Where the symbols take the items:
bf π ds
bf θ fg
bf κ tc
gl π bc
gl θ bc
gl κ bc
bd π pz
bd θ sj
bd κ fp
ds π lt
ds θ hc
ds κ nr
zs π bc
zs θ cn
zs κ jg
ct π fd
ct θ gl
ct κ cj
lt π sc
lt θ bf
lt κ ds
nh π hj
nh θ zs
nh κ bc
ql π cj
ql θ ph
ql κ cj
rd π ml
rd θ mc
rd κ pq
tp π sj
tp θ tc
tp κ mr
jg π zg
jg θ pz
jg κ zc
zc π sj
zc θ lp
zc κ fp
hj π ph
hj θ ct
hj κ fl
mc π pq
mc θ pj
mc κ fz
nr π rc
nr θ cj
nr κ mp
pq π tc
pq θ fz
pq κ lt
lp π fp
lp θ jq
lp κ rd
ph π mp
ph θ bf
ph κ fl
jq π rd
jq θ tp
jq κ mc
hc π rc
hc θ ql
hc κ cj
lj π lp
lj θ jb
lj κ jq
sc π mr
sc θ ds
sc κ zn
nm π rc
nm θ mn
nm κ ph
zn π fg
zn θ nr
zn κ ql
gz π mn
gz θ gl
gz κ gg
gg π zs
gg θ qz
gg κ cn
pj π fz
pj θ sc
pj κ mr
zg π bd
zg θ zc
zg κ sj
bc π jb
bc θ jg
bc κ lp
fl π nm
fl θ gz
fl κ mn
mp π ct
mp θ fl
mp κ nm
ml π tp
ml θ pq
ml κ tc
rc π ql
rc θ hj
rc κ ph
pz π zc
pz θ lj
pz κ lp
cj π gz
cj θ mp
cj κ ct
fd π fl
fd θ nr
fd κ hc
mn π ph
mn θ gg
mn κ zs
qz π cn
qz θ sj
qz κ bd
fg π hc
fg θ lt
fg κ rc
fp π pj
fp θ bd
fp κ bd
sj π lj
sj θ fp
sj κ jq
cn π jg
cn θ bd
cn κ pz
jb π jq
jb θ ml
jb κ tp
mr π bf
mr θ zn
mr κ pq
fq π bd
fq θ nh
fq κ gl
tc π jb
tc θ lt
tc κ sc
fz π ql
fz θ mr
fz κ bf

Named rows; a name shown again gets a slightly different row:
mr: [ 596 -262 -285  360 -110   11  100  476  396  825 -117  186 -161 -370 -210  322  170  669 -293   63  -65 -736 -296   86 -728 -344]
mp: [-884 -472 -107 -282 -372 -223 -109 -446   89 -268  -66   75  512 -227  351  -53 -140 -537   -3 -459 -308  203 -152 -815  612 -185]
ds: [ 388  -59 -315  267  708 -377   85  222 -296  601  469 -707 -466 -587 -120  152  372  -96 -440   79 -375 -689  162  347  227  -68]
bd: [-232  399 -364 -296 -830  -72  -54 -317  229   89   40  192 -792  441  114  757 -428 -430  149  105  147  279 -162  650 -112  -73]
hc: [-192 -516  -26 -195  495 -486 -248 -480 -601  347 -200 -564  263 -784  549 -282  117  150 -253   -7 -481 -178  401  297  548  117]
fz: [ 431 -444 -138  271 -182  -11   35  265  236  567 -323  448  350 -200  -53   33   45  807  -69   19 -143 -564 -330  -19 -766 -173]
fp: [ -188   315  -548    -9 -1231   -45   197  -140   252   112   -48   179  -570   401   170   569  -490     5   162    17   185   169  -310   611  -161   -85]
zc: [  -4  551 -233    5 -472 -251    8 -385 -540 -459 -133 -171 -214  870  292 -453 -283  414  242  -37  392  124  251  940 -148  110]

Where do the symbols, taken in turn from left to right, take each start?
Answer with the item's name.
[ 502  153 -301  451  696 -154  100  327  -83  401  423 -612 -412 -347 -231  139  366  -72 -419  -42  -34 -786  -23  290   54 -118]
κ: ds
[ 550  -93 -366  435  351 -226  121  443  227  787  249 -252 -437 -411 -219  403  293  211 -404  120 -213 -820 -165  425 -396 -294]
π: mr
[ 618  -72 -250  351  343 -129  111  375  214  724  160 -276 -410 -439 -256  397  214  101 -523  131 -331 -930 -109  318 -391  -57]
π: mr
[-276  466 -478 -293 -832    5   -8 -275  301   -8   58  239 -737  440  195  822 -473 -349   87  135  107  332 -110  663  -97  -43]
κ: fp
[ -41  592 -290 -126 -575 -239  125 -422 -590 -458 -111 -171 -198  757  221 -454 -290  358  215 -131  428  204  255  796   31   82]
κ: fp
[ -318   236  -510  -129 -1114   -74   186  -246   170    46   -53   260  -411   438   281   601  -445    69   162    84   221   -30  -357   655  -192  -258]
θ: bd
[ 650 -391  -43  677   72   87  253  630  273  289 -140  188  171 -237 -157  198   13  762 -203 -110  452 -597 -405 -288 -572   -5]
θ: fz
[ 372 -444  -71  176 -298 -146   -4  333  346  627 -344  481  353 -102 -107 -160  122  908  -56   31 -115 -515 -292   45 -878 -129]
θ: mr
[-423 -769 -112 -110  250 -375 -159 -470 -289  377  -91 -562  272 -902  665   63  -74 -205 -146  -14 -554   -3  285   35  599  117]
κ: mp
[ 553 -139 -240  500  295  -53  147  421  135  767  148 -269 -382 -561 -242  395  196  152 -395  159 -260 -831  -95  305 -335 -284]
π: mr
[-455 -725 -112 -194  286 -415 -135 -512 -279  293 -179 -533  261 -859  592  131  -51 -148 -174   -4 -467  -54  229   53  611  113]
κ: mp
[ -193   292  -570  -112 -1177   -61   255  -284   227    52   -70   228  -527   393   286   554  -483    24   208   149   142    79  -321   683  -167  -168]
θ: bd
[ -205   241  -644  -102 -1162    -1   250  -303   304    48   -95   206  -580   421   261   535  -396   -19    26     4   209    97  -256   704  -267  -180]
θ: bd
[   72   800   435  -379   300    94 -1054   192  -504   127  -226   323  -299   262  -140   214  -396  -318    45    49   155   466   315   302  -148   383]
κ π: zc
[ -245   317  -538  -100 -1101   -95   213  -265   296   -50  -110   210  -485   364   207   572  -429   -27   146    71   226   122  -240   608  -289  -146]
π κ κ θ: fz
[ -111   526   576  -455   375   128 -1043   291  -274   231    -8   535   -41   -25  -333   429  -346  -569    11    61    26   394   203  -258   -71   475]
θ κ κ κ: bd
[ 346  794  318 -373  338   82 -501 -151 -566 -168 -126   82  -57  693 -207 -772   84  135   71   89  -20  534  540  618  -35  204]
κ: zc
[ 605 -360 -277  405 -159  -74  140  532  374  766    3  148  -74 -296 -189  226   77  673 -176   12 -101 -723 -364  142 -787 -220]
θ θ θ θ: mp
[ 472 -550  149  445 -140  114  342  311  -37 -383 -296  280  507   52   63 -325  -89  959  110  -44  912 -238 -297 -139 -283  115]
κ κ κ: ds
[ -42  746 -392 -267 -599 -182 -161 -432 -480 -341  -28  -46 -389  755  299  -28 -345   45  117   73  290  134  202  978   -2    1]
θ: zc
[ 401  -56 -384  356  684 -321   34  113 -212  492  390 -710 -432 -529 -124  130  380 -120 -484  108 -370 -641  151  477  154   12]
π κ: ds
[ 378  856  329 -386  263  -39 -453 -154 -594  -64  -97   20  -23  702 -148 -799   56  188  114  111   -7  430  492  585  -69  216]
κ κ θ κ: fp
[ 417 -501  161  480  -49  118  359  406  -14 -337 -325  203  447  -87   77 -244 -194 1008   87  -77  908 -130 -347 -154 -299   88]
κ κ π θ: ds
[-196  438  188 -268 -144   77 -829  190 -181  120  -32  356 -518   29 -190  944 -542 -721   43  -50  376  465   23  325   15  351]
θ θ: fp
[-160  235 -296   95 -743  -59  225 -120 -134 -526   60 -124 -588  307  383  668 -622 -137  143 -270  814  239 -252  598  238   -4]
θ: fp
[  331    96  -401   437   512  -392   147   316  -119   663   322  -522  -166   -76  -363   -59   447   148  -441   -77  -208 -1022   -74   130  -228  -325]
π: ds
[ 468 -496  132  484   17  144  313  330    1 -402 -281  243  472   19   79 -412 -126  968  123 -131  789 -290 -386 -222 -381   80]
κ θ: fz
[ 675  -95 -344  463  281 -225   22  369  207  764  142 -320 -394 -420 -271  442  220  197 -509  118 -229 -837 -143  330 -405 -246]
π: mr
[ 467 -535   25  204 -350  112  148  256  226  176 -344  528  425  -55   24 -175 -103  977   28  -10  324 -292 -377 -204 -815  -80]
κ: fz
[ 443 -488   25  292 -302   84  119  333  214  214 -385  449  417 -105   42 -334 -140 1071   -2  -30  327 -305 -354 -143 -792 -125]
θ π: fz
[   19   796   258  -401   311    16 -1011   159  -543   165  -190   233  -225   256  -196   139  -315  -370    69   113    57   475   364   324  -169   467]
θ: bd
[-304 -752  221 -425  -70   39 -124 -553   -2  130 -517  -16  301 -785  582  298 -200  -23  150   92 -399  481  158 -153  531  295]
κ κ θ: mp
[ 425 -242 -361  164 -626   26  114  148  533  668 -299  549   68   42  -39  266   -6  704  -48  242 -125 -362 -419  113 -896 -251]
θ π: mr
[ 216   73  109   47 -254  -19  373 -228 -454 -649 -175 -118  234  469  339 -884 -156  847  311   11  590  217   56  413   13  135]
π: fp
[  54  563   25 -195 -111 -285 -350 -287 -780 -485 -226 -156   -9  649  139 -681 -265  350   81 -104  411  307  277  721  -27  272]
π κ: fp
[ 260   -7 -317  397  689 -315   -8  225 -308  628  325 -698 -425 -521 -133  107  294 -172 -552   30 -307 -696  215  339  227 -148]
κ κ: mp
[ 217    5 -400  195  639 -546  -13 -121 -555  580  300 -656  -67 -322   19 -367  438  130 -546  -74 -473 -792  273  333  212 -230]
π: hc
[ -87  466  559 -383  355  110 -961  311 -200  232  -94  431  -26   42 -352  525 -189 -505    9  -29  146  449  142 -308  -24  407]
π κ κ: zc
[ -232   324   516  -345   416    59 -1039   417  -279   191  -146   513   -10    79  -376   464  -296  -580     8   -30   125   455   204  -216     6   406]
κ θ: bd
[ 512  -84 -170  741  561  130  428  626   99   26  548 -537 -313 -503 -269  403  254 -181 -247  -20  498 -553 -245   44  147   94]
θ π π: mr
[-263  416 -447 -213 -837   59  -14 -279  136   54  -15  241 -720  375  127  734 -446 -453  173  138   90  232  -84  624  -67  -15]
κ: fp
[ -203   257  -551   -82 -1082   -82   238  -285   260    63   -86   206  -598   366   216   519  -441   105   201    97   174    27  -364   723  -284  -110]
π κ π π: ds
[  72  535  111 -400  -11  491  367 -200  593 -159   97  207 -197  592 -355 -456  685 -372  242  324 -772  517  209 -113 -107 -272]
θ θ θ: bd
[ 350 -394   25  704  333  332  610  575  166 -380  307 -390  -17 -368  -91  310    8  203  -49   44  960 -254 -384 -236   67  264]
θ θ: fz
[ -869    99   -67  -173  -339  -255  -196   -86   188  -412   243   251   416   227   -56  -104   -67  -683   -37  -590  -304   147  -117 -1022   350  -237]
κ θ κ θ: bd
[ 357 -496   83  276 -308   21   86  339  218  140 -413  563  497   91  -16 -197 -115  981   70    6  294 -293 -421 -106 -787  -69]
π θ θ: mr
[ 109  811  596 -410  598  172 -629  207 -121  -56  -55  362   35  505 -479 -330  208 -269   -4  298 -275  434  377  -72  -43  239]
θ θ θ θ: fp
[ 230  837  262 -428  310  -88 -459 -139 -635 -130 -254   55  -87  687 -207 -696  -49  135   64  167  -41  380  412  489 -103  177]
κ: zc
[-457 -760  -48 -183  194 -339 -101 -467 -353  333 -205 -469  250 -850  646   15    7 -115 -212  -36 -538   57  280    6  504   45]
κ: mp
[-742  122 -165 -291 -329 -120  350 -378  480 -388  299   43  387  428  -71 -539  356 -463   72 -193 -719   70   55 -680  283 -521]
κ π κ π: mp
[-174  404   85 -204  -69   60 -735  253 -128  149  -76  246 -470   93 -126 1008 -537 -696   20  -54  270  472  132  227  -32  461]
θ θ: fp
[ 705 -297 -274  381  -95  -85   35  409  340  718 -181  255  -97 -357 -228  413  100  659 -249  -27  -84 -751 -351   81 -813 -192]
κ κ π π: mr
[ 125   12  433 -570  187  640  491 -202  734  -62  -39  159 -119  -30  -80  -89  550 -257  329  726 -559  802  191 -140  115  113]
κ θ κ: zc
[ 315   36 -325  165  664 -519  -56  -86 -477  401   99 -723 -118 -406  140 -412  337  133 -386  -90 -496 -755  237  366  148 -288]
π: hc
[-148  723 -337 -214 -608 -190 -129 -377 -367 -361   33  -87 -502  698  227    4 -376  -59   69  -90  241  258   31  961   26   93]
θ: zc
[  95  780  616 -473  637  211 -604   58 -200   60 -133  478  -46  487 -488 -346  245 -280  185  155 -260  460  480   -7 -139  188]
θ θ κ: fp
[-388 -776  263 -465 -107  -28 -225 -553    1  107 -445   60  406 -825  607  193 -281  -27   68   97 -304  356   95 -147  434  303]
θ: mp
[ 114  625  138 -106 -114 -236 -276 -273 -752 -410 -172 -133  -32  633  106 -598 -249  307  155  -79  445  244  350  717   -3  253]
π κ θ κ: fp
